Below is a small trained network, with its code and all its weights. Each question gives an input and a class and asks what happens when units are switched off, that is, made to give their printed mean instead of their output.

import numpy as np


def w(rows, s, z=0):
    codes = np.array(rows[::2]) - 128.0
    scale = np.full(codes.shape[1], s)
    scale[-1] = z or s
    return codes * scale


def f(y):
    return np.maximum(y, 0)


def log_softmax(a):
    a = a - a.max(-1, keepdims=True)
    return a - np.log(np.exp(a).sum(-1, keepdims=True))


def net(x, mask):
    res = np.array(x, float).reshape(1, 6) / 4 @ E
    y = f(res @ A[0][:, :-1].T + A[0][:, -1])
    res = res + np.where(mask, y, B[0][:, -1]) @ B[0][:, :-1]
    return log_softmax(res[-1] @ U[:, :-1].T + U[:, -1])


A, B = {}, {}
E = w([
[66,158,110,110,102],'x0',
[95,73,150,125,87],'x1',
[150,192,195,184,145],'x2',
[36,160,102,125,174],'x3',
[110,148,37,255,60],'x4',
[149,112,103,168,207],'x5',
],0.0086)
A[0] = w([
[131,112,136,122,158,85],'N0',
[98,187,125,140,131,129],'N1',
[203,178,106,61,167,126],'N2',
[207,128,179,162,154,80],'N3',
[92,191,85,127,108,164],'N4',
[147,100,74,77,47,107],'N5',
[131,84,96,140,142,3],'N6',
[100,169,173,123,114,45],'N7',
[105,246,101,121,87,124],'N8',
[131,107,52,139,115,108],'N9',
[140,77,96,147,107,32],'N10',
[109,105,3,166,160,152],'N11',
[104,101,163,181,118,138],'N12',
[171,131,123,55,162,147],'N13',
[45,166,136,31,156,235],'N14',
[105,121,154,138,167,69],'N15',
],0.019,0.004)
B[0] = w([
[138,132,158,101,102,151],'N0',
[91,173,108,157,139,174],'N1',
[109,50,209,198,105,192],'N2',
[177,191,183,200,85,200],'N3',
[105,114,132,123,23,202],'N4',
[190,164,112,20,82,204],'N5',
[94,144,101,130,174,150],'N6',
[145,180,128,146,203,155],'N7',
[7,146,118,127,90,205],'N8',
[75,197,100,103,138,199],'N9',
[129,177,136,62,120,169],'N10',
[31,109,63,175,183,254],'N11',
[123,194,88,161,126,171],'N12',
[89,56,188,161,175,202],'N13',
[119,165,254,77,170,246],'N14',
[161,169,111,87,144,155],'N15',
],0.028,0.014)
U = w([
[63,140,133,201,131,233],'0',
[167,86,83,159,105,3],'1',
[255,41,211,221,171,79],'2',
[161,69,230,42,224,142],'3',
[62,93,2,163,125,126],'4',
[159,170,176,216,160,167],'5',
[171,151,108,88,26,213],'6',
[187,183,45,95,145,134],'7',
],0.0077,0.0048)

Each question gives the input, the list of numbers given to net, and the class t.
The units are the neurons (one row each of A and B). Each row of codes is followed by its name. A weight is (code - 128) times the scale printed after its matrix; where a second scale follows, it is the last column's (A, B and U).
mask holds one flag per neuron, in row order. A switched-off neuron (its flag False) gives its mean, the last column of its row in B, instead of its output. The means were averaged over made-up inputs and are rounded, as every weight is.
A unit's drop is (log p(t) with every unit on - log p(t) with that unit switched off) / (log p(t) with every unit on - log p(t) with every unit switched off).
The circuit of an input: a set's keep is (log p(t) with only the set's units on - log p(t) with every unit switched off) / (log p(t) with every unit on - log p(t) with every unit switched off). Starting from the 12 units with the biggest drops (on a tie, the unit counted first), units are removed one at a time, each time the one whose removal leaves the highest keep (on an exact tie, the one counted first), for as long as the keep stays at least 0.8.
units of the circuit, in order: the units of the circuit, biggest drop first
unit that matters most: the unit with the biggest drop
k most important neurons: the k neurons with the biggest drops, biggest first
drop when u is switched off: that unit's drop, to one decimal
input [6,5,6,8,-4,7], class 3: unit that matters most	N14
input [0,8,3,-5,8,8], class 4: units of the circuit, in order	(N14; N11)
input [3,-7,6,7,7,-6], class 4: 2 most important neurons	(N14; N3)
input [0,1,6,4,-2,-4], class 5: 2 most important neurons	(N11; N5)
input [5,0,7,-4,-1,2], class 5: 2 most important neurons	(N11; N3)
input [-3,6,5,-1,0,-4], class 5: 2 most important neurons	(N11; N5)
input [6,-1,6,-8,1,8], class 5: 2 most important neurons	(N13; N3)
input [7,3,4,8,-2,-2], class 3: 2 most important neurons	(N14; N11)
input [-6,-2,8,-6,2,-3], class 5: 3 most important neurons	(N13; N3; N12)
input [-3,4,-2,-6,5,-5], class 6: 2 most important neurons	(N11; N5)
input [3,7,-1,-7,-2,-4], class 6: drop when N14 is switched off	0.2
input [5,-7,1,7,-5,8], class 3: drop when N14 is switched off	0.6
input [-6,-7,-1,-4,-3,6], class 2: drop when N10 is switched off	0.0
input [0,5,-3,5,-1,-7], class 3: units of the circuit, in order	(N14)
input [-5,5,3,-7,4,0], class 6: drop when N7 is switched off	0.1
